Below is a small trained network, with its code and all its weights. Each question gives an input and a class and asks what happens when units are switched off, that is, made to give their printed mean instead of their output.

import numpy as np


def w(rows, s, z=0):
    codes = np.array(rows[::2]) - 128.0
    scale = np.full(codes.shape[1], s)
    scale[-1] = z or s
    return codes * scale


def f(y):
    return np.maximum(y, 0)


def log_softmax(a):
    a = a - a.max(-1, keepdims=True)
    return a - np.log(np.exp(a).sum(-1, keepdims=True))


def net(x, mask):
    res = np.array(x, float).reshape(1, 4) / 4 @ E
    y = f(res @ A[0][:, :-1].T + A[0][:, -1])
    res = res + np.where(mask, y, B[0][:, -1]) @ B[0][:, :-1]
    return log_softmax(res[-1] @ U[:, :-1].T + U[:, -1])


A, B = {}, {}
E = w([
[150,205,234,57,210,110],'x0',
[178,187,52,213,234,49],'x1',
[57,184,183,177,25,20],'x2',
[187,204,40,50,2,111],'x3',
],0.0072)
A[0] = w([
[170,137,113,178,154,77,60],'neuron 0',
[154,199,206,75,170,119,96],'neuron 1',
[158,211,83,88,101,131,93],'neuron 2',
[169,197,153,61,161,151,79],'neuron 3',
[127,77,58,200,91,156,91],'neuron 4',
[132,166,72,92,82,110,71],'neuron 5',
[21,151,164,130,74,71,6],'neuron 6',
[188,169,167,76,179,90,128],'neuron 7',
[162,146,52,56,94,78,119],'neuron 8',
[93,92,186,195,159,142,101],'neuron 9',
[92,64,150,156,165,113,53],'neuron 10',
[121,187,196,123,121,53,92],'neuron 11',
[226,60,73,63,202,255,54],'neuron 12',
[163,160,85,61,91,125,79],'neuron 13',
[90,104,165,163,193,154,106],'neuron 14',
[115,72,69,160,100,136,61],'neuron 15',
[59,89,172,53,79,207,126],'neuron 16',
[132,46,69,207,74,125,54],'neuron 17',
[40,170,120,199,66,74,90],'neuron 18',
[65,101,159,171,161,145,86],'neuron 19',
[88,69,155,71,73,182,98],'neuron 20',
[102,45,168,189,178,125,96],'neuron 21',
[111,83,188,50,94,150,93],'neuron 22',
[86,111,160,164,135,97,103],'neuron 23',
[139,149,71,184,159,81,98],'neuron 24',
[134,182,65,155,187,107,107],'neuron 25',
[91,63,170,77,77,161,113],'neuron 26',
],0.0083,0.0015)
B[0] = w([
[195,148,102,138,166,96,180],'neuron 0',
[120,107,189,198,81,211,193],'neuron 1',
[100,157,97,101,127,138,189],'neuron 2',
[114,108,158,119,71,178,180],'neuron 3',
[115,113,174,183,84,196,202],'neuron 4',
[86,162,95,95,98,133,184],'neuron 5',
[129,58,112,117,136,64,205],'neuron 6',
[143,108,208,180,107,176,186],'neuron 7',
[96,172,105,97,122,152,199],'neuron 8',
[106,171,79,67,107,150,194],'neuron 9',
[111,183,88,98,92,145,178],'neuron 10',
[107,34,150,127,77,145,193],'neuron 11',
[129,3,126,51,81,45,254],'neuron 12',
[73,191,106,62,124,132,185],'neuron 13',
[99,168,103,69,111,143,192],'neuron 14',
[119,126,180,177,113,177,181],'neuron 15',
[214,167,84,196,192,93,217],'neuron 16',
[124,127,191,182,90,219,209],'neuron 17',
[109,35,153,119,88,82,226],'neuron 18',
[95,191,55,91,96,138,183],'neuron 19',
[162,178,129,173,177,92,203],'neuron 20',
[70,178,77,87,125,122,208],'neuron 21',
[176,153,136,174,168,94,191],'neuron 22',
[103,141,90,84,96,98,171],'neuron 23',
[192,151,130,173,189,92,197],'neuron 24',
[192,156,131,186,173,85,196],'neuron 25',
[181,174,96,183,197,93,199],'neuron 26',
],0.0075,0.009)
U = w([
[227,194,112,188,176,72,84],'0',
[56,216,81,53,105,153,49],'1',
[121,12,136,89,98,53,253],'2',
[120,123,202,191,95,249,132],'3',
],0.011,0.00059)

Each question gives the input, the list of numbers given to net, and the class t.
The units are the neurons (one row each of A and B). Each row of codes is followed by its name. A weight is (code - 128) times the scale printed after its matrix; where a second scale follows, it is the last column's (A, B and U).
mask holds one flag per neuron, in row order. A switched-off neuron (its flag False) gives its mean, the last column of its row in B, instead of its output. The means were averaged over made-up inputs and are rounded, as every weight is.
A unit's drop is (log p(t) with every unit on - log p(t) with that unit switched off) / (log p(t) with every unit on - log p(t) with every unit switched off).
The circuit of an input: a set's keep is (log p(t) with only the set's units on - log p(t) with every unit switched off) / (log p(t) with every unit on - log p(t) with every unit switched off). Starting from the 12 units with the biggest drops (on a tie, the unit counted first), units are removed one at a time, each time the one whose removal leaves the highest keep (on an exact tie, the one counted first), for as long as the keep stays at least 0.8.
circuit, biggest first: the units of the circuit, biggest drop first
most important unit: the unit with the biggest drop
top k neurons: the k neurons with the biggest drops, biggest first
drop when u is switched off: that unit's drop, to one decimal
input [1,4,4,5], class 1: top 2 neurons : neuron 12; neuron 16
input [-4,4,7,3], class 2: most important unit : neuron 18
input [5,4,5,-5], class 1: circuit, biggest first : neuron 9; neuron 16
input [-7,1,-5,-3], class 3: top 2 neurons : neuron 17; neuron 4
input [-3,-6,6,-3], class 0: circuit, biggest first : neuron 16; neuron 26
input [-6,0,5,-1], class 3: top 3 neurons : neuron 12; neuron 17; neuron 4
input [-4,-5,4,1], class 0: circuit, biggest first : neuron 16; neuron 26
input [7,5,-5,2], class 3: top 3 neurons : neuron 1; neuron 7; neuron 3
input [5,-6,5,-4], class 0: top 4 neurons : neuron 16; neuron 12; neuron 26; neuron 22
input [-7,-7,7,4], class 0: top 4 neurons : neuron 16; neuron 26; neuron 20; neuron 12
input [-8,-5,-2,1], class 3: top 2 neurons : neuron 17; neuron 4
input [8,-4,-8,6], class 2: top 2 neurons : neuron 12; neuron 17
input [-8,-7,1,3], class 3: top 3 neurons : neuron 17; neuron 4; neuron 15
input [-5,-2,-7,-8], class 1: most important unit : neuron 21
input [8,6,8,-4], class 2: top 2 neurons : neuron 11; neuron 6
input [8,1,-4,-6], class 3: top 2 neurons : neuron 1; neuron 7
input [2,4,3,-5], class 1: drop when neuron 22 is switched off : 0.1
input [6,0,-8,4], class 2: drop when neuron 12 is switched off : 2.0
input [-8,4,-4,6], class 3: drop when neuron 4 is switched off : 0.4
input [-7,0,-2,-4], class 3: most important unit : neuron 17
